Each row is followed by its class.
[ 459   34   11   92  460  297  466  165  102  439 -184   51  -27 -163
 -530   84 -112  -21  116  356   49  106  270   27 -129  141  -71  317
 -176    6   37  133  255  -13 -280  -54  118 -260  208]  G
[ -69  145 -544  377 -402 -103 -356  -30  157 -246  249  -98  351  -35
  410 -106  258  -99 -139 -171   23 -163 -321  355  593  -72   45  -55
   61 -219 -651 -203 -135 -102  357  194  112   63  146]  T
[-757 -221 -382 -463 -390  -82  153 -118 -532  -35  191  369 -189  306
  -59 -245 -216   85   18  397  -34  113  408 -334 -230    6 -315  -54
   77  240 -229 -158  213   95  -47 -351 -192  -23  572]  W
[-114 -157  160  517  117  -50  215   97  -20 -307  -45  196  343 -130
  130 -389 -175 -271 -196  331  -10  195  179   27  185  137   71  -17
  429 -113 -407 -306  258  262  299  -70  316   75  147]  V
[  50   55  -50 -116  -47   67   76   22  -53  102  120  -37  -76  137
  -40  232  -17  179   72  -98  -43  -23 -151 -154  -60   30  105  121
  -67  -46  105  -26  -75  -84 -109   30  -80  -51 -166]  T
[-229  -83 -130 -207  -90  157  155   19 -181 -108  107  115  -95  220
  -48  -18  -53   94  107   61  -19   10  -53 -137  -25  -15   20 -128
   29   68   -5   35  -27  218   69  -52   10  -63   56]  M
[-162   54 -116  -58  -63  215  201   74  -39  -42   36  -30   12    3
 -221    9 -146  100  171  -11  -77    9   11   36  -24   39  139  -73
 -111   17   44 -105   74   63  -24   13   27  -71  193]  S
[ -72  -83  -33  -34 -157   77  -48   54 -167   63   60   -7 -141   14
    3  -34   16    1  -37  152  -31  -18  -18   33   70  -65   84  -10
   86   23   48   39  -70   10    9  -85 -141   24  190]  M
[-303  132 -655  129 -168 -155   66 -204 -132  145   33  552   63  263
  188  167  290  139  -55   69  -76 -212  250  169  239   64 -230  292
  -11    4 -397 -283   -9 -112  -11 -142   20  -73  172]  F
[  20  -38  201  587 -281   52  267    0  124 -610  162 -268 -124 -358
 -103   12 -240 -217 -216  391   16 -219 -320  285  179   14  329  256
  327  379  -92 -285 -446  214   98  -87  150  230  117]  T
[  44  -44  -51  101   54  -27  112  -29  102  -82   50   53  212 -114
  -36 -105   69   23  160   29   13   33 -112   27   75   92  137 -190
   71  -15  -31 -207   24   62   19  148   94  -80   28]  K
[ 403  -40  -94  221 -500  208 -163 -148   -8 -290 -196 -138   81  328
  350  351  276  430 -155 -183  115  -30 -212  -22  649   20 -232  -46
  -81 -444 -287  257   -6 -210   77  -25 -135   53 -250]  F
[ -23   85 -157   90 -170  -46  -21  112  -91   19  103   46   71  -86
   28 -158   33  -50  128   69  -24 -125   58  150   17  -31   71  -83
    5  141   47 -162   60   19  -86   31 -103  -12  223]  G
[-234   74  -50  -19 -395  118  -37  107  289   81  -86 -348  -10   11
   65   46   14  273 -152 -388 -127  -16 -227   46 -253   77  395  189
 -259 -258 -139 -240 -262 -327 -310  144 -152   56 -265]  M
[ 288  -40 -362  -81   91  373    5 -174 -326 -107   83  823 -127   58
  -87  662  248  203  235 -228 -103 -114   17 -133  -35  215 -381 -302
 -183 -140  -76  211 -138   53   34 -247  -22   -8  -48]  S
[-583  164  142  283 -545  188  125  364 -207 -568  138 -240  192 -123
  100  -87 -439  248 -438  -85 -166  144  119  102  340  -22  345 -164
  125 -255  143 -282  247  -87  345    8   26  342  -21]  Q
[  62 -103  -52 -115   28 -116   50 -120    2  -30 -123   88  -56   89
   84 -235  261  -63  -92   90   58   27  -93   -9   94    4   -1   -6
   81  -68  -82   28  -52  -43   -1   81  -76   37  -21]  M
[   2 -249  231 -555  162 -345 -102 -246 -296  -51  172 -304  -24  681
  -54 -436  460 -170 -142  127    1  260  231 -346 -127   50 -399 -293
  127 -261  166  679 -241 -387   87 -156 -350   74  135]  G
[-107  -97  -65  -98 -192   55 -121   75 -127  -11   98  -90  -81  -53
   41  -92  100   74   82  108   -1  -92 -159   82   74 -146  136  -71
   16   61   69  -65 -105   35 -107   16 -173  -21   48]  C
[  92   24   54   18  -42    7   40   41   30   23   89 -339   51  -49
  -37 -127   13   98  -80  108  -21   28  182  138   63  -67  213  131
   39 -114  -32   91  -60 -196   14  -43   95  -30  146]  S
[ 143  -83   40  -46   60 -168  -83  -97   82   52    6  -56  -55   56
   85 -153  177  -78  -46   25  131   -6 -218   69  -20  -72  -96   80
   44   18  -26   46   20   24 -133  155   -5  -42 -141]  Q
[ 269  -77   93  -51  104 -134   35 -155  104   16  -48 -157  -46  107
   50  -75  201   91 -121  -27   50   71  -20   40   63  -11   38   70
    1 -145   39  123 -118 -141 -109  106   22  -37 -221]  C
[  87    8  -91  -43   15 -198  -64  -40  137   11    9  -13 -151  108
   91 -170  231  -38 -177   33  106   55 -173  133  -39  -74    2   56
   48    9    3   82    4  -59 -187  218  -21  -15  -17]  M
[ 124 -124  468  586  161 -130  285    7  149 -336 -188 -197 -495 -483
  -59  -88 -275 -418  116  323  176 -146   -3  245 -352  -82  -99  145
  119  899  345 -190  146  389 -624  -58  170 -107 -391]  S
[ -84  170 -445  -83  182   -9   60  202  195  -74  380 -112  266  477
 -109 -180 -222  169 -355  154  -44  104  148  127   55  -21   73 -115
 -208  -73 -401 -124  -54   72   62  292  410   -7  180]  T
[ 273   75  330  103  136 -278 -232  -38  465  395 -177 -268 -367 -248
 -214  155   13 -388   31  157  258  -59 -264  611 -164 -174 -273  394
 -326  370  321   84  325 -375 -447  170 -173 -294   10]  D
[   0 -320 -250 -543 -411 -114 -383  -65 -140   71  283  -12 -381   74
    1  433  239   90 -109  135   36 -248 -437  -59  103  -31 -372   96
 -143 -135   86    7 -185 -607 -130   22 -234 -238   70]  V
[-120  -59  -10  -40 -212   99 -110   64 -137  -40   96 -100 -117   -8
   22  -62   61   -4    1  128    5  -89 -153   60   79  -88  143   56
   54   45    5   20 -160  -10   32 -107 -156   45  172]  C
[-120 -149  160 -319 -500  -61 -105   78   65  -50  258 -635 -302  239
   20  435 -221  399   58  -63 -185   56  154  -56    4  -61   64 -335
  -67   31  624   16  -17 -364 -198  146   -8 -373   -1]  G
[-122  -34   19 -115   81   42  -32   13  -80  -47  -86  -54  -77  -93
   62 -143  140  -49  -18  114  -49    6   84    4   91  -37  114   23
  117  115   14   30  -81  -34   40   -4   49   -9   57]  T
[ 120  -98   38  -72  146  -91   60  -40   91   46  -28 -167 -112   17
   34 -199  152   38 -110   48   43   87    3   67  -22  -98   58   66
   53  -20   41   78   -8  -26 -183  151   29  -67 -148]  S
[-273  174   52 -125 -304  436 -119  343 -183  -94   89  310  139 -114
 -191  220 -108  -15  379  -79   64  -59 -566    2  127   21  233 -146
 -196   64   25 -168  206   92  326 -169 -192    9  432]  W
[  -2  -58  -19    6 -137   52  -86   78  -38   68   92  -41 -187  -89
  -30  -61   74  -29   43  127   19  -93  -84   30  -77  -67  126   47
   51   82   96  -57 -114   15 -178   -6 -165   -5  107]  D
[ 234   58   55   83   47 -155  -57 -149  186   17   59 -122  -21  129
   97 -155  240  -40 -157 -157   83   40 -194  101   32   19   28   85
    0 -133  -35   68  -59 -138  -63  225  -52   82 -184]  K
[  25 -107  -20  -21 -156   73  -87   57    4  -54   61 -124  -71  -76
  -29 -145  133  -62    5  139   60 -113 -106   94   75  -88  139   16
   23   31   19   -1 -130   -9  -21  -27 -113   25  128]  F
[ -50  -16 -350 -424  184    6  -35   39   26   71 -190  673 -175  134
 -237   -5   80 -457  -38  203  117  -14  739   27  -86   34 -445 -438
 -195  149  296  -12  396  179   54 -169   65 -277  514]  K
[ -88 -127   22   32  -95   77  -18   47  -76   60   79 -144 -135  -90
  -44 -103   24    7  -17  187   -6  -63   -7   94   17 -124  102  130
   61   37    3   24 -126    7 -103 -131 -145   23  137]  D
[ 313 -401  412  535 -188    9  218   -8  -42 -496 -151  431  345 -468
  -14 -494 -156 -221   43  378   -9 -186  121  152   91  161 -252   73
   74   19 -433 -423 -186  149  307 -298  -65  380  -39]  S
[  23 -170  -36  -60 -136  109 -141   63 -144  -71   29  -91 -133 -101
   40 -100  149    9   33  224   -9 -119  -63  128  235 -145  124   46
  110   69   92   74 -183  -25   37 -117 -116  -29  178]  C
[-138  -66    5 -103  179  -62   16  -29    1  -49  -93  -11  -36  -93
   94 -154  125  -84  -21  158  -80   24  171   11  139  -22   14  -52
  210   86   75   52  -13  -43  180   40  106  -40  128]  Q
[ 159  -36   43  -11    8 -163    4 -125   -5  -10  -12   17 -106  155
  159 -247  256   -8  -41   10  105    6 -240  -41  -29  -17  -14   67
   98  -16  -76   68 -143   23 -133  184 -168   64 -163]  C
[ -68  -72  -45  -16 -221   94  -63   39  -80  -69   58  -88 -136  -38
   14  -54   33    9    3   77   -8 -105  -64   54   92  -61  146   14
   24   56   -3 -122 -150  -15  -38  -57 -180   18  186]  C
[  32  -80  119   -6 -104   79  -32   38  -53  -24   65 -146 -133 -106
  -45  -73   31  -23   20  176   41 -112 -175   40  -33 -105  156  158
   11   93   10   13 -172  -10 -103  -80 -109   17   30]  Q
[-113  -64    5  -99  155  -18  132    8   45  -34  -36  -73   31  -97
  -89 -197   63  -51   12  277 -103   36  302   77   12  -81   84 -100
  127  100  137  -11  -18   43   34   -9   70  -63  143]  S
[ 137  -32   67   56  157 -148   -2  -71  128   50  -29   22  -68   31
   53 -237  207  -66  -89   72   78   82  -79   64    3  -10   34   74
  118  -31   37   13   13  -63  -85  190  -85   15  -18]  V
[ -39   31  -34    9  -89   39   50   86 -117 -117  178 -270   82   44
   10 -149  -30   29  -89    3  -99    5  -20   34   88   22  312 -142
  114  -15  115  -88 -113  -62  -18   87   18   29   68]  Q
[  78 -184   -2 -146  -97   78  161  -31 -226 -165  -46  216   88    1
  -50   15   70   77   71  172  -68    6  202  -67  129   75 -104 -344
  -26  -90   18  -53  -58  -44  -19  -85 -117  -87   34]  K
[  54  117 -315  -76  127 -139  392   75   44  289  408  343  100  393
 -336  242 -238  -41  129  -34   28   88 -117 -261 -457  295   57 -442
 -248   82  103 -301  -80  429 -278  221  394 -295 -183]  K
[ -15  -37  -58  -73   93  -84   36  -63   49  101  -96   95 -224   36
  -11 -154  216  -69 -106   84   52   48  -40   37  -82   -1  -42  139
   31  -25  -13   74   13  -67 -213   92  -95   16   12]  W
[ -90   28 -108  -69   16 -133  -16  -32 -109   -8  256 -166  -24  299
  219 -107    9  141  -87 -171  -64  -29  -73 -127   85   11  100   23
   90  -72   15  -31 -101 -121   64  163   47  -17 -147]  C
[  35  -69   58 -122   75  -19  -21   -3   14   70  -35   -8 -106  139
  -41 -142  159   -4 -115   31   62   57  -18   27  -96  -32  -50   81
  -33 -124  -24  117  -54  -13 -154   65  -62   11  -91]  V
[ 468 -162 -217  140   70  -35  230  -26  249   -2  -97  722  -13  126
  -72   13  217 -237 -256  -43   91    0  274  -90  -22  354 -283 -209
   63 -546 -240 -219  -81  137  116  215   53    0   58]  F
[   2 -106  -40   16 -188   72 -141   72 -121  -44   94   51 -139  -58
   96  -43  104   -6   22   71   57 -115 -157   54   61  -81   44  -59
   68   37   33    7 -100   91  -41  -38 -101   29   60]  V
[-164  277 -349 -113 -357   78   42  411  -83  526  454  -11  223  111
 -197  594 -283  488  -31 -193  -18  212  -93  -38 -402   50 -272 -322
 -310 -311   61   -8  388   98 -427  280   78 -162 -186]  K
[-111  -96   -1  -61  358  -45   59  -19  -71   22 -148   87   43  -85
   63 -250  172  -55    7  164  -57   76  259  -14   62  -22   65   -5
  246   82   72   98   32   46   91    7   93  -18   12]  F
[-119  -21  -53  -35  216  -20   33    1    1    0  -49  -50   52 -144
   26  -82   80   42   33  192  -49   21  193   42  140  -99   83  -34
  159   71   65  -16   86   23   30   44  139 -102   67]  Q
[-168  -65   35  -72  159  -24   36  -45  -57  -60 -160    1   11 -111
   61  -98   71  -14   23  193  -52  -38  146   64  118  -77   23   26
  170   94   72   23   14   37   78   -9   73  -30  -46]  Q
[-599    4 -344 -650  -54  407  207  188 -303   16   71   33   22  105
 -241  545 -162  788   25  111 -190  100  176 -355  -14   -2  -26 -144
 -344 -249  -61   40   82 -257 -113  -69  189 -279  -53]  C
[   2  -14  115 -106   50 -326  -55   39  157  -62  -63 -157  -48 -164
  166 -401  -69 -268 -353   47 -157   65  441  235   13  155   19   -1
  254   29 -102 -154  -92 -435  308  223  -34  250  427]  W
[-127  -43 -123 -220   98   -2   43  -76 -121   -1   35  154 -102  216
   49   52   48   36 -166   41  -80   61  202 -200  142   31  -19   37
  118 -165    8   65  -11 -111  286 -121  -48   49  178]  C
[ -37   44  -87  120 -307  113  -36  -15  -82  -72  137  -63 -141  -41
    0  143  -61   55  172 -112  -35 -102 -185  105  -16   -5   79   45
  -13  120    2  -78   -2   37 -113   28  -95  -41   77]  G
[  73 -128  -55 -131   86  -18  161   -7  -28  -76  -21   93  -22  -44
 -115  -95   29  -41   73  225   -2   89  249  -59   -6   13 -127 -190
   44  -10   20   98  149  -27  -16  -68   69 -140  341]  M
[-136  -97  -42  -52 -159  109  -50   51 -192  -30   53   13 -124  -64
   13 -140   38  -29  -30  151  -39  -73   46   56   42  -71  135   39
   45   65  -35  -24 -147  -13   -9 -157 -159   84  224]  T
[ -97  -85   27  -85  120 -121   18    5    0   49  -66    5   -3  -79
  118 -137   86   28   23  111  -37    3   53  -44    8  -16    6   -2
  148   61   74  -23   -3  -31    8   75   44  -33  -88]  D
[ 170   -9 -230 -148   -4    7    2 -108   21   39  -64  182 -284  -68
  -47  185  194   54  173  138   57  -48  -19 -136  -19  -55  -62   54
   85   83  141  151   34    1 -194  -17 -107 -160  292]  D
[-116  -56  -60  -37 -227  140 -134   91 -120  -34   92  -61 -115   -5
   42  -52   71   68   -7   11   41 -102 -112   45   12  -86  121   33
   45    1  -17   11 -112   10  -39  -15 -211   69   97]  F
[  -4   42  -97 -112   78    2   15   49   51  -80   27  -81  -90  -57
   31   52  -12   15  -61  -89  -86    6   84  -26  153   12  183   37
  148  -63  170    5   65 -125  209  115  112  -37  140]  G
[-142  -31   88   74  178  -76   60    3   42 -129  -79 -114   19  -98
   22 -287   73  -73    7  243  -33   38  145    8   12  -54  148  -16
  236  138   37    4  -55   57   36   41   45   35   48]  M
[ 277   33  123  316 -643  253   80  -29   -7 -254  179 -450   58  237
   51  -94   12  208 -156 -198 -137   41  232   41   45  -25  120  -33
   16 -388 -118  159 -399   11 -168   -1 -335  128 -154]  K
[ -81 -115   66 -115   79  -55   35  -43  -14  -88  -74  -53  -34  -69
   54 -136  120    4   90  156  -37  -15   79   -4   57  -52    8  -57
  155   86  106   56  -47   16   31   13   41  -45  -19]  D
[ -42 -128   -7   17 -255  124 -124   54 -142  -21  -59   40 -147  -78
   26   29   30  -31   58  140   64 -133 -169   95   55 -113   16  100
   73   43   11   55  -35  152  -25 -127 -190   44   49]  G
[ -54    6 -238 -187  -13   98  -48   43 -105   16 -138  188  -82   25
   79  195   70  148  -31  -29   20    8 -178  -81  425   -7   73  117
  120 -186    8    4  168 -136  286   71   -5  -87  183]  M
[-102   -1  -38  -53   92  -48   34  -10  -35   28   -2  -32  -29  -63
   85  -96  110  -18   24  140  -63  -28   67   88   71  -21   58  -48
  152  113   88   32  -12  -15   22   73   65  -15  -12]  W
[-668   96  -18 -144  -64  196   78  256   55  229 -235 -237   92  184
 -118  -20  -92  407  -71 -105 -163  204  138 -217  -45  264  189  263
 -112 -425 -125 -177  230 -435   65   81   82   36   54]  G
[  52   63 -178    4   66  -22  -48  130  -42  169   56  123   -1 -128
  -40  174  -71 -117   22   21  -42  -51   -3  101  152    1  133  -25
   -7  -16  179  -71  219  -50  136  -42  112  -74  221]  G
[-158   16   38 -121  153 -114  -15    4   10   37  -13 -194    2  -59
    9 -190   86  -27   17  162  -67   32  163   77   -5  -99  126   20
  115   88  111   48  -18  -39   10   56   73  -28   20]  C
[-298 -295  122 -263   11  -71  151   29 -239  -94 -479  546  223  -37
  -22  440  -51   16  198  323  -88   54  209 -324  472  112 -563 -654
  -89   28  375   -9  235  117  496 -397   14  -98  -75]  G
[   3    1  -60 -107   17  104  101   35 -235  -35  176  135  -61  196
  -25  -51  -37  159  -47  -98  -50   86    2 -233  -99   58   25   25
  -62 -133 -109   33    1  -52   -4  -55  -49   83    1]  S
[-173   20   91   16   79   17  -24  -55   27  -75  -80  -92  -36  -54
  125  -94  103   12   -4   63  -50    9   66   57   61  -43   57   85
  171   92   39   70   -2  -20  100   49   84   -2  -69]  Q
[-527  -40 -197 -259   17 -165  286  185   94 -187  326 -135 -308   13
 -248 -170 -108 -233 -105  121 -132  -33   62   18 -164   79  401 -427
  132  215  533 -383 -124    6  -21  279   92  -98  325]  G
[   7 -157  -36  -70 -253   59  -85   31 -174  -87  159  -72  -55   10
   11   69   21   49   13  156   14 -119  -96   74  115  -99   -6  -30
   50   46   56   60 -116   15   35 -148 -110  -19   91]  G
[-139   84   24   29  168  -77   51    9   77  102    6  -65 -121 -110
   14 -178   46  -86  -16  145  -36   17  209   99  -66  -62  124   70
  106  183  134  -57   52  -32  -37   91    4  -39   97]  C
[-163  -26  -14 -154  128 -111   21   14  -73   51   45  -57  -16   14
  100  -99  140   44   11   85  -75   44  100  -30   -5  -25   22 -104
  125    3   30   57  -16  -67  -20   94  101  -76  -31]  D
[ 145  -11  108  131  129  -72   78 -160  137  -22 -109 -173 -103  -26
   97  -80  123  -14  -59  -50   81   18 -195  237    4  -83   76   97
  113   44    2   66   -4   75 -183  217  -33    1 -273]  S
[ 283 -127   81 -231   30 -180  119 -128   28   67   99 -204  171  185
   -3  -38   56  112    9  -79 -108   66   74  -39   98  134  -59 -192
  -62 -255   89   -8  -85 -328   65  158   -3 -100  -87]  C
